Here is a tiny trained network, its code and every weight. The questions are about switching its units off for an input and a target symbol, where a switched-off unit gives its printed mean instead of its output.

import numpy as np


def w(rows, s, z=0):
    codes = np.array(rows[::2]) - 128.0
    scale = np.full(codes.shape[1], s)
    scale[-1] = z or s
    return codes * scale


def norm(h):
    return h / np.sqrt((h * h).mean(-1, keepdims=True) + 1e-5)


def f(y):
    return np.maximum(y, 0)


def softmax(a):
    e = np.exp(a - a.max(-1, keepdims=True))
    return e / e.sum(-1, keepdims=True)


def log_softmax(a):
    a = a - a.max(-1, keepdims=True)
    return a - np.log(np.exp(a).sum(-1, keepdims=True))


def net(x, mask):
    ids = ['αβγδζηθλμπστφω'.index(c) for c in x.split()]
    T = len(ids)
    res = E[ids] + P[:T]
    u = 0
    for l in range(3):
        q, k, v = (norm(res) @ M[l].T for M in (Q, K, V))
        z = softmax(np.where(np.tri(T) > 0, q @ k.T / 2**0.5, -1e9)) @ v
        res = res + np.where(mask[u], z, O[l][:, -1]) @ O[l][:, :-1]
        u += 1
        y = f(norm(res) @ A[l][:, :-1].T + A[l][:, -1])
        res = res + np.where(mask[u : u + 4], y, B[l][:, -1]) @ B[l][:, :-1]
        u += 4
    return log_softmax(norm(res)[-1] @ U[:, :-1].T + U[:, -1])


Q, K, V, O, A, B = {}, {}, {}, {}, {}, {}
E = w([
[192,67,6,115,161,102,125],'α',
[171,91,95,149,165,143,192],'β',
[96,123,160,199,156,2,149],'γ',
[151,136,175,162,106,85,170],'δ',
[76,102,142,86,94,164,119],'ζ',
[130,187,236,128,115,94,126],'η',
[110,167,196,127,125,70,83],'θ',
[167,192,165,118,150,84,105],'λ',
[163,48,31,60,108,152,136],'μ',
[105,102,131,94,141,172,69],'π',
[161,112,112,103,175,151,85],'σ',
[225,199,212,151,120,137,150],'τ',
[195,122,117,157,220,171,139],'φ',
[105,103,142,112,111,180,182],'ω',
],0.0036)
P = w([
[138,148,123,140,110,80,119],'0',
[172,113,155,112,183,133,172],'1',
[183,106,160,117,191,125,151],'2',
[176,97,157,106,191,120,174],'3',
[142,70,178,75,230,159,148],'4',
[150,32,150,62,252,166,168],'5',
],0.004)
Q[0] = w([
[138,109,183,102,152,126,147],'0.h1',
[96,158,110,160,3,110,114],'0.h1',
],0.046)
K[0] = w([
[77,194,111,210,83,129,88],'0.h1',
[99,87,199,118,254,150,201],'0.h1',
],0.032)
V[0] = w([
[133,128,135,144,97,136,249],'0.h1',
[195,140,117,156,233,134,124],'0.h1',
],0.018)
O[0] = w([
[132,47,127,253,68,157,72,2],'0.h1',
[205,227,74,198,174,155,211,119],'0.h1',
],0.0063,0.0068)
A[0] = w([
[137,97,204,141,107,159,63,2],'0.n1',
[157,108,109,1,74,78,133,96],'0.n2',
[74,34,86,152,140,153,75,12],'0.n3',
[70,134,99,87,105,150,92,122],'0.n4',
],0.0069,0.00089)
B[0] = w([
[152,98,170,120,130,105,253,197],'0.n1',
[163,203,113,123,145,176,135,253],'0.n2',
[187,63,150,106,100,117,184,210],'0.n3',
[116,147,123,147,114,183,94,169],'0.n4',
],0.0071,0.0052)
Q[1] = w([
[6,181,80,133,114,41,82],'1.h1',
[20,164,60,176,89,44,75],'1.h1',
],0.014)
K[1] = w([
[157,122,172,91,255,163,152],'1.h1',
[122,81,126,95,235,171,158],'1.h1',
],0.017)
V[1] = w([
[131,59,8,116,145,121,128],'1.h1',
[55,132,143,194,181,18,135],'1.h1',
],0.018)
O[1] = w([
[56,190,228,212,210,103,147,39],'1.h1',
[165,40,84,79,253,227,68,1],'1.h1',
],0.007,0.0082)
A[1] = w([
[16,88,165,132,129,92,12,72],'1.n1',
[54,156,110,203,124,199,58,45],'1.n2',
[10,136,195,76,192,80,90,1],'1.n3',
[74,156,102,182,142,203,56,133],'1.n4',
],0.013,0.0018)
B[1] = w([
[206,157,187,164,2,211,11,253],'1.n1',
[59,207,202,205,209,107,99,168],'1.n2',
[3,89,144,34,248,83,168,225],'1.n3',
[83,127,174,199,188,178,102,155],'1.n4',
],0.0078,0.0034)
Q[2] = w([
[144,251,59,112,119,67,199],'2.h1',
[62,42,91,109,122,90,31],'2.h1',
],0.018)
K[2] = w([
[6,136,26,77,140,50,84],'2.h1',
[177,145,121,88,248,252,218],'2.h1',
],0.016)
V[2] = w([
[1,52,157,118,94,114,44],'2.h1',
[103,229,92,13,137,171,54],'2.h1',
],0.011)
O[2] = w([
[242,195,210,66,153,178,208,1],'2.h1',
[255,122,182,171,106,46,27,165],'2.h1',
],0.0061,0.0095)
A[2] = w([
[153,185,237,15,137,41,60,4],'2.n1',
[92,199,247,43,212,104,130,25],'2.n2',
[102,218,49,136,198,97,205,19],'2.n3',
[117,191,96,59,162,32,38,131],'2.n4',
],0.013,0.0016)
B[2] = w([
[100,213,50,163,127,219,103,241],'2.n1',
[65,58,88,97,164,8,143,188],'2.n2',
[156,113,208,54,114,115,68,221],'2.n3',
[153,95,171,162,154,166,227,255],'2.n4',
],0.013)
U = w([
[64,45,211,121,166,9,69,74],'α',
[55,185,189,235,195,183,113,113],'β',
[165,70,103,109,212,188,64,206],'γ',
[48,51,139,115,105,227,253,43],'δ',
[51,173,158,9,72,191,33,83],'ζ',
[218,72,51,43,26,101,130,86],'η',
[207,237,66,155,105,225,152,203],'θ',
[195,49,85,225,158,64,211,57],'λ',
[91,206,156,147,17,46,183,250],'μ',
[52,184,34,57,213,84,190,191],'π',
[230,156,241,68,167,106,195,129],'σ',
[32,81,9,185,78,110,67,156],'τ',
[188,226,104,146,150,44,6,90],'φ',
[150,61,245,158,35,193,82,119],'ω',
],0.0062,0.0011)

Each question gives the input, a string of symbols that net reads in full, and the target symbol t.
The units are the heads (2 rows each of Q, K, V and O) and the neurons (one row each of A and B). Each row of codes is followed by its name. A weight is (code - 128) times the scale printed after its matrix; where a second scale follows, it is the last column's (O, A, B and U).
mask holds one flag per unit, layer by layer, with each layer's heads first. A switched-off unit (its flag False) gives its mean, the last column of its rows in O or B, instead of its output. The means were averaged over made-up inputs and are rounded, as every weight is.
A unit's drop is (log p(t) with every unit on - log p(t) with that unit switched off) / (log p(t) with every unit on - log p(t) with every unit switched off).
The circuit of an input: a set's keep is (log p(t) with only the set's units on - log p(t) with every unit switched off) / (log p(t) with every unit on - log p(t) with every unit switched off). Starting from the 12 units with the biggest drops (on a tie, the unit counted first), units are removed one at a time, each time the one whose removal leaves the highest keep (on an exact tie, the one counted first), for as long as the keep stays at least 0.8.
circuit, biggest first: the units of the circuit, biggest drop first
top k neurons: the k neurons with the biggest drops, biggest first
k most important neurons of layer l: the k neurons of layer l with the biggest drops, biggest first
drop when u is switched off: that unit's drop, to one decimal
input π δ ζ, target π: circuit, biggest first -> 0.h1, 2.n2, 2.n1
input θ θ γ, target θ: circuit, biggest first -> 2.n1, 2.h1
input β β θ, target β: circuit, biggest first -> 0.h1, 1.h1, 1.n2
input α λ ω, target α: most important neuron of layer 1 -> 1.n1
input α σ μ τ λ π, target α: top 2 neurons -> 2.n1, 2.n3
input μ γ ζ τ, target μ: circuit, biggest first -> 1.h1, 0.n2
input ζ θ β θ δ, target ζ: circuit, biggest first -> 0.h1, 1.n1, 2.n1, 1.n3
input α π α φ, target α: circuit, biggest first -> 2.n1, 0.h1, 2.n3, 2.h1
input ζ α τ ω δ θ, target ζ: top 2 neurons -> 1.n1, 2.n1
input τ π η ζ θ π, target τ: circuit, biggest first -> 0.h1, 2.n4
input σ μ π ζ θ π, target σ: circuit, biggest first -> 0.h1, 2.n3
input λ σ σ, target λ: circuit, biggest first -> 2.h1, 0.h1, 2.n4
input π θ α μ, target π: 2 most important neurons of layer 2 -> 2.n2, 2.n1
input λ λ β, target λ: top neuron -> 2.n1
input π λ σ π θ, target π: 3 most important neurons of layer 2 -> 2.n2, 2.n1, 2.n4
input φ π δ σ θ ζ, target φ: 2 most important neurons of layer 2 -> 2.n4, 2.n3
input ζ φ σ σ, target ζ: 2 most important neurons of layer 1 -> 1.n1, 1.n3
input σ τ σ η, target σ: drop when 0.h1 is switched off -> 2.5
input π μ φ, target π: drop when 1.h1 is switched off -> 0.0
input σ τ η, target σ: drop when 0.h1 is switched off -> 2.6
input γ π γ π σ π, target γ: drop when 0.n3 is switched off -> 0.0
input γ π π α, target γ: circuit, biggest first -> 1.h1
input ζ β ω τ π, target ζ: 3 most important neurons of layer 2 -> 2.n1, 2.n2, 2.n4
